-23 10 -31 31 -83
-8 11 11 8 -3
10 -20 16 69 64
-2 1 0 1 0
->
10 -31
11 11

2 -4 -46 7 -20
-8 -5 -72 5 -3
->
-4 -46
-5 -72

0 8 -34
-3 7 -79
12 28 4
5 -5 14
->
8 -34
7 -79

81 -68 -55
61 36 -2
->
-68 -55
36 -2

69 -15 -36
8 -27 40
-39 -2 19
25 -56 -47
-19 -12 -11
->
-15 -36
-27 40

-13 1 7 10
79 4 -43 -11
->
1 7
4 -43
---
-23 2 -28 6 -6 -38 -34 -24 53 -28 -24 -22
77 -31 7 -12 -32 57 29 46 -2 -45 72 6
->
77 -31 7 -12 -32 57 29 46 -2 -45 72 6

-16 75 -2
-35 -31 -59
-37 -23 -57
-29 63 -25
-1 71 10
1 -66 -26
-22 73 -11
33 -56 11
-15 -56 -46
19 70 33
->
-35 -31 -59
-29 63 -25
1 -66 -26
33 -56 11
19 70 33

-22 -47
-7 47
-4 -43
4 41
13 -33
-11 -46
-25 56
-8 -44
-43 64
->
-7 47
4 41
-11 -46
-8 -44

64 29 -34 -55
-54 -53 23 -11
-52 -16 -39 -63
48 62 -49 -47
-81 -28 -52 -37
-6 -20 1 -8
-35 -34 -2 0
15 12 10 63
-34 -16 -42 78
48 -1 -28 32
-38 -76 -7 25
-15 11 -10 46
->
-54 -53 23 -11
48 62 -49 -47
-6 -20 1 -8
15 12 10 63
48 -1 -28 32
-15 11 -10 46

-42 -30 -15 -65 -5 53 -49 -22
38 -43 41 -34 -46 18 -33 59
->
38 -43 41 -34 -46 18 -33 59

-7 -5 -20 -15 -21 17 26 32 6 -5 -4 10
-4 -15 10 1 -3 -19 -3 -74 8 9 12 36
-23 -8 -10 12 27 -9 28 -17 0 -4 4 5
-9 2 5 -11 -5 -19 -41 -75 19 -12 -20 -13
-5 -9 21 -33 8 5 2 -51 -10 -12 0 7
-37 -15 -58 21 -47 6 0 29 4 -26 -4 7
->
-4 -15 10 1 -3 -19 -3 -74 8 9 12 36
-9 2 5 -11 -5 -19 -41 -75 19 -12 -20 -13
-37 -15 -58 21 -47 6 0 29 4 -26 -4 7

2 -4 38 14 -8 9 -3
-5 -9 -19 -14 6 -20 3
-31 32 50 -43 13 56 40
41 -26 20 18 -24 7 5
25 -26 -34 0 32 -36 -62
9 -7 -26 24 4 -19 -32
->
-5 -9 -19 -14 6 -20 3
41 -26 20 18 -24 7 5
9 -7 -26 24 4 -19 -32
---
20 -34 24 17 -7
-24 19 40 -4 83
-38 51 31 44 -59
29 5 41 9 -34
->
29 5 41 9 -34
-38 51 31 44 -59
-24 19 40 -4 83
20 -34 24 17 -7

-12 -26 43 -11 17
-12 33 7 -28 17
-12 -26 43 -41 17
-9 -13 14 -41 -5
-12 -26 43 -76 21
-12 -26 -22 -41 -33
->
-12 -26 -22 -41 -33
-12 -26 43 -76 21
-9 -13 14 -41 -5
-12 -26 43 -41 17
-12 33 7 -28 17
-12 -26 43 -11 17

-10 -1 -30 2 -7
-14 -4 -7 -3 -21
15 11 3 -9 5
2 8 -14 -16 -13
-26 -1 -43 -30 -48
-39 -8 -72 -22 -56
-12 -1 -16 -15 -24
-14 1 -30 -16 -27
10 1 19 11 18
-1 0 4 -1 -6
6 0 11 5 10
-18 -9 -11 -5 -22
->
-18 -9 -11 -5 -22
6 0 11 5 10
-1 0 4 -1 -6
10 1 19 11 18
-14 1 -30 -16 -27
-12 -1 -16 -15 -24
-39 -8 -72 -22 -56
-26 -1 -43 -30 -48
2 8 -14 -16 -13
15 11 3 -9 5
-14 -4 -7 -3 -21
-10 -1 -30 2 -7

44 -15 -23 5 -37 -51 14 -16 -8 -45 13 -37 -17 75
22 41 25 -35 -33 -6 -1 -9 -2 -15 5 -20 -7 34
4 39 33 -36 27 68 -3 1 26 84 -38 35 13 -15
-27 3 -48 -23 -2 -16 -34 -8 12 22 32 -5 47 32
->
-27 3 -48 -23 -2 -16 -34 -8 12 22 32 -5 47 32
4 39 33 -36 27 68 -3 1 26 84 -38 35 13 -15
22 41 25 -35 -33 -6 -1 -9 -2 -15 5 -20 -7 34
44 -15 -23 5 -37 -51 14 -16 -8 -45 13 -37 -17 75

20 8
-22 62
53 7
2 51
23 -16
->
23 -16
2 51
53 7
-22 62
20 8

29 10 -9 -78 -39
-53 -7 38 -12 65
20 18 28 -79 -30
14 54 -64 28 25
-54 -49 40 -3 42
42 36 9 61 -42
9 25 84 -24 -18
34 -30 -60 -8 -54
45 65 -42 -12 -22
-23 -13 -11 81 34
-17 41 72 21 33
->
-17 41 72 21 33
-23 -13 -11 81 34
45 65 -42 -12 -22
34 -30 -60 -8 -54
9 25 84 -24 -18
42 36 9 61 -42
-54 -49 40 -3 42
14 54 -64 28 25
20 18 28 -79 -30
-53 -7 38 -12 65
29 10 -9 -78 -39

0 2 2 3 2 -3 -5 1 5 2
35 22 24 -2 -34 28 56 -51 -39 -3
5 -3 3 -4 8 -4 -2 -1 -1 1
33 -58 58 -25 -17 33 -36 28 -3 8
53 19 -31 -24 67 11 -29 8 -10 -55
-57 -54 8 12 -23 -1 -11 -44 -37 -66
->
-57 -54 8 12 -23 -1 -11 -44 -37 -66
53 19 -31 -24 67 11 -29 8 -10 -55
33 -58 58 -25 -17 33 -36 28 -3 8
5 -3 3 -4 8 -4 -2 -1 -1 1
35 22 24 -2 -34 28 56 -51 -39 -3
0 2 2 3 2 -3 -5 1 5 2
